Here is a tiny trained network, its code and every weight. The questions are about switching its units off for an input and a class, where a switched-off unit gives its printed mean instead of its output.

import numpy as np


def w(rows, s, z=0):
    codes = np.array(rows[::2]) - 128.0
    scale = np.full(codes.shape[1], s)
    scale[-1] = z or s
    return codes * scale


def f(y):
    return np.maximum(y, 0)


def log_softmax(a):
    a = a - a.max(-1, keepdims=True)
    return a - np.log(np.exp(a).sum(-1, keepdims=True))


def net(x, mask):
    res = np.array(x, float).reshape(1, 5) / 4 @ E
    y = f(res @ A[0][:, :-1].T + A[0][:, -1])
    res = res + np.where(mask, y, B[0][:, -1]) @ B[0][:, :-1]
    return log_softmax(res[-1] @ U[:, :-1].T + U[:, -1])


A, B = {}, {}
E = w([
[194,103,250,73,168,170,63,153,57,74,132],'x0',
[143,140,121,118,147,111,128,129,136,117,130],'x1',
[185,41,119,97,65,43,60,71,95,184,189],'x2',
[117,124,137,124,123,129,139,97,126,119,104],'x3',
[150,134,135,155,131,104,124,136,138,120,99],'x4',
],0.011)
A[0] = w([
[128,109,162,132,140,146,109,115,107,119,112,168],'n1',
[132,147,135,141,134,153,150,133,131,117,128,50],'n2',
[120,130,160,127,122,106,158,64,119,107,53,159],'n3',
[182,118,251,90,169,179,83,156,76,83,135,193],'n4',
[97,197,146,163,174,217,155,166,144,76,102,33],'n5',
[141,109,129,126,125,97,90,104,119,154,139,3],'n6',
[76,146,9,160,98,91,159,117,178,166,118,193],'n7',
[99,186,139,142,164,197,150,159,137,96,102,4],'n8',
[136,93,128,120,114,79,91,103,118,137,142,20],'n9',
[185,79,112,114,69,71,89,79,94,141,155,15],'n10',
[164,103,121,134,111,108,117,88,108,147,151,23],'n11',
],0.016,0.0024)
B[0] = w([
[167,146,91,229,125,113,93,170,152,138,143,160],'n1',
[145,91,198,154,132,107,99,134,99,134,89,147],'n2',
[138,137,88,108,129,171,111,181,120,139,227,150],'n3',
[139,230,10,251,94,228,165,37,133,26,189,254],'n4',
[84,45,192,9,135,53,119,148,135,218,99,217],'n5',
[116,93,130,55,109,134,114,188,83,167,190,165],'n6',
[181,213,78,240,106,231,129,60,100,1,182,246],'n7',
[145,61,186,76,117,30,107,174,124,186,78,195],'n8',
[136,123,177,96,179,92,96,217,146,152,101,176],'n9',
[60,62,194,58,133,89,146,172,177,204,59,216],'n10',
[139,106,150,79,187,66,143,101,79,150,63,171],'n11',
],0.0072,0.026)
U = w([
[137,245,54,254,76,229,154,90,102,62,174,248],'0',
[92,44,189,39,116,77,125,196,113,197,97,8],'1',
],0.0072,0.0016)

Each question gives the input, the list of numbers given to net, and the class t.
The units are the neurons (one row each of A and B). Each row of codes is followed by its name. A weight is (code - 128) times the scale printed after its matrix; where a second scale follows, it is the last column's (A, B and U).
mask holds one flag per neuron, in row order. A switched-off neuron (its flag False) gives its mean, the last column of its row in B, instead of its output. The means were averaged over made-up inputs and are rounded, as every weight is.
A unit's drop is (log p(t) with every unit on - log p(t) with that unit switched off) / (log p(t) with every unit on - log p(t) with every unit switched off).
The circuit of an input: a set's keep is (log p(t) with only the set's units on - log p(t) with every unit switched off) / (log p(t) with every unit on - log p(t) with every unit switched off). Starting from all 11 units, units are removed one at a time, each time the one whose removal leaves the highest keep (on an exact tie, the one counted first), for as long as the keep stays at least 0.8.
circuit, biggest first: the units of the circuit, biggest drop first
k most important neurons: the k neurons with the biggest drops, biggest first
drop of u: that unit's drop, to one decimal
input [8,-7,5,5,-3], class 0: circuit, biggest first -> [n4]
input [0,-8,1,-7,8], class 1: 2 most important neurons -> [n4, n7]
input [-5,4,7,5,2], class 1: 2 most important neurons -> [n4, n10]
input [8,-1,8,8,-6], class 0: 3 most important neurons -> [n4, n5, n8]
input [5,-8,-7,-3,2], class 1: 3 most important neurons -> [n5, n8, n7]
input [-3,2,4,6,-3], class 1: 2 most important neurons -> [n4, n10]
input [2,-3,-3,-3,-3], class 1: 3 most important neurons -> [n7, n5, n8]
input [8,-3,8,-2,8], class 0: 4 most important neurons -> [n4, n5, n8, n1]
input [-2,7,-3,-5,2], class 1: 2 most important neurons -> [n4, n5]
input [3,-5,4,6,-5], class 1: 2 most important neurons -> [n7, n10]
input [-5,-5,6,-8,-3], class 1: 4 most important neurons -> [n4, n10, n9, n11]
input [4,-4,-8,4,-7], class 1: drop of n5 -> 0.7
